Below is a small trained network, with its code and all its weights. Each question gives an input and a class and asks what happens when units are switched off, that is, made to give their printed mean instead of their output.

import numpy as np


def w(rows, s, z=0):
    codes = np.array(rows[::2]) - 128.0
    scale = np.full(codes.shape[1], s)
    scale[-1] = z or s
    return codes * scale


def norm(h):
    return h / np.sqrt((h * h).mean(-1, keepdims=True) + 1e-5)


def f(y):
    return np.maximum(y, 0)


def log_softmax(a):
    a = a - a.max(-1, keepdims=True)
    return a - np.log(np.exp(a).sum(-1, keepdims=True))


def net(x, mask):
    res = np.array(x, float).reshape(1, 6) / 4 @ E
    u = 0
    for l in range(2):
        y = f(norm(res) @ A[l][:, :-1].T + A[l][:, -1])
        res = res + np.where(mask[u : u + 7], y, B[l][:, -1]) @ B[l][:, :-1]
        u += 7
    return log_softmax(norm(res)[-1] @ U[:, :-1].T + U[:, -1])


A, B = {}, {}
E = w([
[108,133,112,161,127,127,113,135],'x0',
[187,254,124,116,189,207,129,165],'x1',
[192,139,177,205,48,184,187,176],'x2',
[77,97,215,135,134,210,14,70],'x3',
[142,136,115,117,104,124,107,132],'x4',
[117,121,126,119,127,138,133,144],'x5',
],0.0089)
A[0] = w([
[143,147,166,122,113,150,149,172,90],'L0N1',
[154,122,105,167,86,65,205,117,37],'L0N2',
[98,37,112,157,76,36,174,115,124],'L0N3',
[102,11,196,156,70,71,91,89,62],'L0N4',
[169,75,93,94,109,118,95,142,71],'L0N5',
[94,194,69,84,133,59,171,119,6],'L0N6',
[148,130,185,175,38,162,170,128,98],'L0N7',
],0.011,0.002)
B[0] = w([
[151,162,106,195,98,59,92,54,169],'L0N1',
[93,178,183,123,95,97,160,173,203],'L0N2',
[216,141,246,80,110,59,96,139,244],'L0N3',
[46,103,8,167,114,199,179,94,254],'L0N4',
[96,112,169,114,146,122,179,127,146],'L0N5',
[143,42,64,169,193,170,112,120,195],'L0N6',
[163,62,122,117,130,196,136,200,217],'L0N7',
],0.013,0.0098)
A[1] = w([
[141,246,96,130,111,186,195,134,70],'L1N1',
[121,233,72,83,251,115,90,125,187],'L1N2',
[158,117,123,131,160,161,124,182,87],'L1N3',
[116,159,241,118,156,222,5,117,77],'L1N4',
[17,105,120,65,160,62,168,124,153],'L1N5',
[5,206,122,26,139,127,58,37,4],'L1N6',
[105,95,161,98,166,12,53,91,65],'L1N7',
],0.014,0.0021)
B[1] = w([
[144,103,104,248,173,110,99,83,205],'L1N1',
[85,133,122,48,77,129,210,176,254],'L1N2',
[94,160,99,88,143,63,114,80,201],'L1N3',
[213,139,151,16,165,176,47,129,241],'L1N4',
[149,145,125,144,208,97,20,177,204],'L1N5',
[54,169,228,209,70,61,219,37,220],'L1N6',
[187,130,96,131,132,246,44,109,194],'L1N7',
],0.016,0.0088)
U = w([
[200,114,138,109,188,125,31,130,254],'0',
[87,153,55,66,162,86,211,147,165],'1',
[9,116,190,197,141,83,95,59,19],'2',
[105,209,209,51,123,126,171,60,120],'3',
[164,119,225,141,66,67,172,197,100],'4',
[186,171,77,240,156,69,182,110,36],'5',
[88,60,111,159,86,204,146,124,132],'6',
],0.016,0.003)

Each question gives the input, the list of numbers given to net, and the class t.
The units are the neurons (one row each of A and B). Each row of codes is followed by its name. A weight is (code - 128) times the scale printed after its matrix; where a second scale follows, it is the last column's (A, B and U).
mask holds one flag per neuron, layer by layer. A switched-off neuron (its flag False) gives its mean, the last column of its row in B, instead of its output. The means were averaged over made-up inputs and are rounded, as every weight is.
A unit's drop is (log p(t) with every unit on - log p(t) with that unit switched off) / (log p(t) with every unit on - log p(t) with every unit switched off).
The circuit of an input: a set's keep is (log p(t) with only the set's units on - log p(t) with every unit switched off) / (log p(t) with every unit on - log p(t) with every unit switched off). Starting from the 12 units with the biggest drops (on a tie, the unit counted first), units are removed one at a time, each time the one whose removal leaves the highest keep (on an exact tie, the one counted first), for as long as the keep stays at least 0.8.
units of the circuit, in order: the units of the circuit, biggest drop first
most important unit: the unit with the biggest drop
k most important neurons: the k neurons with the biggest drops, biggest first
k most important neurons of layer l: the k neurons of layer l with the biggest drops, biggest first
input [0,-5,4,8,1,-7], class 6: units of the circuit, in order : (L0N4)
input [-3,-3,-6,1,7,5], class 2: 4 most important neurons : (L1N6, L0N7, L0N4, L1N4)
input [3,1,-4,1,-5,-6], class 3: 2 most important neurons of layer 0 : (L0N4, L0N3)
input [-2,4,-7,7,-7,1], class 3: units of the circuit, in order : (L1N6, L1N4)
input [-7,1,-3,0,-5,3], class 1: 2 most important neurons : (L0N3, L1N2)
input [4,5,-7,-2,-1,-8], class 1: 2 most important neurons : (L0N6, L1N2)
input [-4,5,-8,4,1,-1], class 3: 2 most important neurons : (L1N6, L0N4)
input [2,8,-5,-1,5,2], class 1: 2 most important neurons of layer 0 : (L0N3, L0N6)
input [8,3,2,-1,-7,1], class 5: 3 most important neurons : (L0N3, L1N4, L1N6)
input [0,-8,1,8,5,-3], class 6: 2 most important neurons of layer 0 : (L0N4, L0N2)
input [8,1,-6,3,5,3], class 3: units of the circuit, in order : (L1N6, L0N4, L1N4, L0N3)
input [7,1,7,3,-4,-4], class 0: 3 most important neurons of layer 1 : (L1N2, L1N6, L1N3)
input [8,5,-1,0,-8,6], class 1: 3 most important neurons : (L1N2, L0N3, L0N4)
input [3,-8,-7,0,3,5], class 0: most important unit : L0N3
input [-8,-2,-1,1,3,2], class 2: 2 most important neurons of layer 0 : (L0N4, L0N7)
input [-6,1,3,-7,3,1], class 5: 4 most important neurons : (L0N3, L1N2, L1N1, L1N4)
input [-2,4,-8,2,2,0], class 3: 2 most important neurons : (L0N4, L1N6)
input [5,1,0,0,-4,-6], class 1: 3 most important neurons of layer 0 : (L0N3, L0N2, L0N4)
input [6,-5,0,-1,-8,4], class 0: 3 most important neurons : (L0N3, L0N7, L1N5)
input [-5,8,3,-5,-3,-2], class 5: units of the circuit, in order : (L1N1)
input [-1,1,2,0,4,0], class 5: 2 most important neurons of layer 1 : (L1N4, L1N2)
input [-7,7,-4,2,-1,-8], class 3: 3 most important neurons of layer 0 : (L0N4, L0N7, L0N3)
input [-1,-6,8,2,7,1], class 6: 2 most important neurons of layer 1 : (L1N6, L1N2)
